Here is a tiny trained network, its code and every weight. The questions are about switching its units off for an input and a class, where a switched-off unit gives its printed mean instead of its output.

import numpy as np


def w(rows, s, z=0):
    codes = np.array(rows[::2]) - 128.0
    scale = np.full(codes.shape[1], s)
    scale[-1] = z or s
    return codes * scale


def f(y):
    return np.maximum(y, 0)


def log_softmax(a):
    a = a - a.max(-1, keepdims=True)
    return a - np.log(np.exp(a).sum(-1, keepdims=True))


def net(x, mask):
    res = np.array(x, float).reshape(1, 8) / 4 @ E
    y = f(res @ A[0][:, :-1].T + A[0][:, -1])
    res = res + np.where(mask, y, B[0][:, -1]) @ B[0][:, :-1]
    return log_softmax(res[-1] @ U[:, :-1].T + U[:, -1])


A, B = {}, {}
E = w([
[126,129,137,131,122],'x0',
[129,130,132,130,125],'x1',
[127,126,130,126,129],'x2',
[142,223,158,69,182],'x3',
[126,123,130,122,131],'x4',
[60,124,167,213,212],'x5',
[5,174,86,104,90],'x6',
[127,128,135,130,122],'x7',
],0.014)
A[0] = w([
[77,132,138,167,187,119],'n0',
[87,43,111,170,44,91],'n1',
[145,148,139,103,71,116],'n2',
[112,137,123,167,140,110],'n3',
[150,154,137,78,84,122],'n4',
[63,131,65,103,95,119],'n5',
[151,123,116,140,142,69],'n6',
[57,135,144,116,129,88],'n7',
[151,87,170,136,186,83],'n8',
[146,125,113,128,82,100],'n9',
[210,100,193,146,134,65],'n10',
[128,206,146,124,130,40],'n11',
[180,153,93,78,36,127],'n12',
[144,114,62,96,128,82],'n13',
[155,122,88,90,52,151],'n14',
[81,158,127,108,76,94],'n15',
[123,103,124,185,67,14],'n16',
[61,170,125,98,92,95],'n17',
[125,191,168,87,166,27],'n18',
[189,79,147,99,149,34],'n19',
[106,132,124,221,126,112],'n20',
[111,111,169,99,127,21],'n21',
[131,247,156,71,187,4],'n22',
[103,41,93,137,104,48],'n23',
[24,153,79,117,97,107],'n24',
[121,180,172,98,157,4],'n25',
[106,133,118,200,210,119],'n26',
[153,148,102,93,63,103],'n27',
[113,58,81,183,78,44],'n28',
[88,151,193,194,157,119],'n29',
],0.015,0.0045)
B[0] = w([
[15,121,80,63,11,196],'n0',
[153,177,194,105,231,255],'n1',
[79,121,132,101,83,181],'n2',
[99,118,134,124,93,157],'n3',
[77,121,136,95,122,192],'n4',
[192,69,103,199,129,205],'n5',
[133,114,103,164,157,146],'n6',
[160,96,84,147,89,176],'n7',
[160,119,72,136,78,193],'n8',
[100,124,106,102,154,175],'n9',
[233,74,76,201,55,232],'n10',
[147,168,179,148,212,171],'n11',
[39,115,108,96,17,250],'n12',
[98,104,120,111,100,170],'n13',
[40,131,85,83,94,233],'n14',
[184,80,77,223,120,184],'n15',
[135,169,166,108,208,188],'n16',
[230,98,71,163,123,199],'n17',
[148,183,174,55,193,187],'n18',
[155,77,77,228,124,201],'n19',
[69,131,146,127,137,192],'n20',
[143,140,162,117,68,128],'n21',
[139,180,228,117,221,228],'n22',
[131,226,217,99,198,211],'n23',
[228,72,99,193,94,228],'n24',
[131,161,197,98,179,172],'n25',
[81,124,78,138,70,210],'n26',
[62,126,131,150,76,205],'n27',
[151,211,202,50,254,233],'n28',
[48,96,64,96,23,205],'n29',
],0.0081,0.016)
U = w([
[7,132,110,78,60,105],'0',
[182,111,96,132,82,35],'1',
[93,165,191,75,144,254],'2',
],0.015,0.0017)

Each question gives the input, the list of numbers given to net, and the class t.
The units are the neurons (one row each of A and B). Each row of codes is followed by its name. A weight is (code - 128) times the scale printed after its matrix; where a second scale follows, it is the last column's (A, B and U).
mask holds one flag per neuron, in row order. A switched-off neuron (its flag False) gives its mean, the last column of its row in B, instead of its output. The means were averaged over made-up inputs and are rounded, as every weight is.
A unit's drop is (log p(t) with every unit on - log p(t) with that unit switched off) / (log p(t) with every unit on - log p(t) with every unit switched off).
The circuit of an input: a set's keep is (log p(t) with only the set's units on - log p(t) with every unit switched off) / (log p(t) with every unit on - log p(t) with every unit switched off). Starting from the 12 units with the biggest drops (on a tie, the unit counted first), units are removed one at a time, each time the one whose removal leaves the highest keep (on an exact tie, the one counted first), for as long as the keep stays at least 0.8.
circuit, biggest first: the units of the circuit, biggest drop first
most important unit: the unit with the biggest drop
k most important neurons: the k neurons with the biggest drops, biggest first
drop of u: that unit's drop, to one decimal
input [8,6,4,3,-1,4,-5,6], class 1: 2 most important neurons	(n10 n12)
input [8,0,6,3,-2,5,7,0], class 1: circuit, biggest first	(n24)
input [-4,3,7,5,-7,2,4,1], class 2: 3 most important neurons	(n22 n10 n18)
input [0,5,0,-6,0,-6,-1,-6], class 0: 4 most important neurons	(n12 n14 n22 n27)
input [-3,5,1,-7,-7,-7,8,-1], class 1: 3 most important neurons	(n24 n5 n17)
input [2,7,-6,-8,5,6,5,-1], class 2: 3 most important neurons	(n1 n28 n23)
input [8,7,-4,-3,-1,2,-2,-1], class 2: 4 most important neurons	(n12 n14 n24 n27)
input [2,1,-5,8,5,3,-8,1], class 1: 4 most important neurons	(n10 n8 n28 n19)
input [-2,8,-7,-4,8,-2,4,-8], class 1: 3 most important neurons	(n24 n5 n22)
input [8,-5,-1,5,-5,-2,5,-4], class 1: 2 most important neurons	(n17 n24)
input [-8,-8,-5,2,-4,-5,6,-4], class 1: 4 most important neurons	(n24 n17 n5 n15)
input [-1,-6,-8,6,1,6,2,2], class 0: 2 most important neurons	(n0 n29)
input [-2,-6,-3,-6,8,6,-6,-8], class 0: drop of n26	0.6
input [-4,-5,-3,6,-1,-3,3,8], class 2: most important unit	n22
input [3,8,-4,6,-5,-8,-7,-4], class 0: drop of n12	0.4
input [-5,-1,-3,6,-8,-5,7,-1], class 1: drop of n24	0.2
